array([ 26,  34, -92, -38,  78]) ⇒ -38

array([[-40,  22,  73, -43, -38, -57],
       [-22, -50, -50,  79,  22,  41],
       [ 72,  51, -12,  74, -87, -64]]) ⇒ -43

array([ -6, -17,  19, -75,   1, -53,  21]) ⇒ -75

array([  7, -36,  25,  87, -33]) ⇒ 87

array([[-76, -50,  15,  36,  40],
       [  0,   3, -21, -14,  33]]) ⇒ 36

array([-39, -88,  11, -92,  76]) ⇒ -92

array([[ -1, -60, -17, -82,  10],
       [-33,  35, -35,  -5,  31],
       [-19, -23, -11,  35,  50]]) ⇒ -82

array([[-13, -42,  19,  -3,  17,  26],
       [  9, -18,  63,   5,  75,  88],
       [  6,  -4,   1,  31,   6,  -7]]) ⇒ -3
---
[-1.696 -1.617 -0.234  0.480  0.648  1.578] => 1.578, -1.696

[ 17.58   3.73  -8.74 -11.18  -0.54] => -0.54, 17.58

[ 1.46 14.52 -9.91 -5.00] => -5.00, 1.46

[[ -4.6  -9.3  11.1 -10.5]
 [-14.2 -12.8   7.4   5.2]] => -10.5, -14.2

[  5.907  -2.202  10.652 -13.761 -16.703  11.153] => 11.153, 5.907

[[-23.29  10.17  -6.38  -2.35   1.11 -10.00   5.35]
 [  5.50  -8.55 -14.81   3.46  -9.31  -7.65 -23.07]
 [ -1.53   8.71  13.22 -15.84 -11.13   1.87 -10.66]] => 5.35, -1.53

[[ 0.08  0.07  0.06  0.08 -0.03]
 [ 0.14 -0.15  0.11  0.13 -0.04]] => -0.03, 0.14

[[ -4.8  -3.7 -18.2  -5.4]
 [ -2.2  10.6   6.5  -3.9]] => -5.4, -2.2

[-0.029 -0.188 -0.130  0.142 -0.094 -0.083] => -0.083, -0.029
---
[-116.911  154.132   19.617 -132.595   26.343 -148.852] | -132.595

[ -51.508  192.103  -89.544   52.293 -108.893  -46.932   53.771] | -89.544

[[-0.07  0.04  0.06  0.02 -0.04]
 [ 0.06 -0.18  0.02  0.13  0.04]] | -0.07

[[ 1.16  0.70 -0.94 -1.78 -2.16]
 [-1.22 -1.34  1.90 -1.14 -1.94]
 [-1.15 -1.12  1.81 -1.25 -2.06]] | -2.06

[ 0.138 -0.136 -0.148  0.052] | -0.136

[-13.1  11.4  -1.4  -6.6  10.1] | -6.6
---
array([8, 0, 1, 9, 5, 5]) => 5
array([7334, 8738, 8708, 9002, 3541, 1989]) => 1989
array([303, 787,  85, 261, 142, 659]) => 659
array([-19, -37,   2,   6,  26,   7,   8]) => 8
array([216, 772, 478,  47, 264, 356]) => 356
array([ 60, 124, 198,  23,  71,  11,  58]) => 58
array([116, 230, 169,  11,  39,  87]) => 87
array([ 86, 104, 207,  37, 127]) => 127
array([3, 7, 3, 5, 8, 2, 1]) => 1
array([ 514, -675,  101,   66]) => 66
---
[[-13 -20 -24 -28 -29   7]
 [-36  16 -35  21  13 -24]
 [-19 -22  10 -23   8 -19]
 [ 22 -30 -40  15  19 -18]
 [-23 -21   7 -28  13 -19]
 [ 16 -32   9   9 -23  14]
 [-18 -22   8 -17   8 -21]
 [ 15  29  15  -3 -37 -28]
 [-14  10 -30  23 -30  17]
 [-39 -19  10  18 -24 -28]
 [-21 -19  10 -20   7 -20]]	-39

[[4 5 4 4 4 4 3]
 [7 7 5 4 4 6 2]
 [7 7 6 4 4 6 2]
 [7 7 7 5 4 6 1]
 [3 4 4 4 4 3 4]
 [3 4 4 5 4 3 4]
 [5 4 3 3 4 5 4]]	3

[[74 95 41 38 27 14 57 30 33 25]
 [60 79 97 18 22 42 75 30 60 95]
 [56 26 80 98 35 27 48 67 39 74]
 [18 97 93 40 88 85 55 18 79 50]
 [69 84 55 91 50 74 35 17 34 38]
 [51 92 87 81 47 60 54 75 22 66]]	69

[[107 190  72  80 146 116 174 114 120 146]
 [123  68 143 150  67 117  29 104 102 122]
 [136  50 158 153  59 102  56 105 114  73]
 [115 113 114  95 142  86 205 123 129  53]
 [116 194  75 106 109 130  94  99 109 198]
 [ 99 181  72  83 130 144 104 113 109 180]
 [125  73 133 140 127  60 182 104 116  56]
 [105 174  69  88 167 100 200 107 115 135]]	125

[[171 108 143  94  80 138  66]
 [ 76 170 105 109 117 190  94]
 [ 28  41  72 130 147 149 175]
 [ 52 125 103 120 118 192 129]
 [ 34  19  77 131 142 139 180]
 [180 123 136  86  88 113  46]
 [ 34  72  48 124 170 142 160]
 [131  41 133 107  90 115 110]
 [ 58  75  95 114 128 112 125]
 [124 161  73  87 151  86  50]]	58

[[-755  541 -298  515 -118  598  147]
 [ 728 -659 -533  508 -534 -473 -402]
 [  71 -298 -495  592 -777  124 -590]
 [ 733  765 -735 -464  342 -387  661]
 [ 329 -537 -787 -344 -315 -743  392]
 [-126  592 -647 -779 -175  344 -181]]	329

[[320 594 370 170 766 720 704 136]
 [144 669 251 353 410 439 314 595]
 [776 592 760 437 586 457 853 459]
 [169 570 264 193 355 745 720 712]
 [543 510 482 567 447 641 159 110]
 [199 571 238 445 783 479 112 125]
 [166 711 314 203 237 391 756 444]
 [689 592 578 509 482 569 360 337]
 [767 707 815 777 740 598 492 235]
 [448 219 383 471 331 201 477 501]
 [804 521 688 193 773 467 630 181]]	448
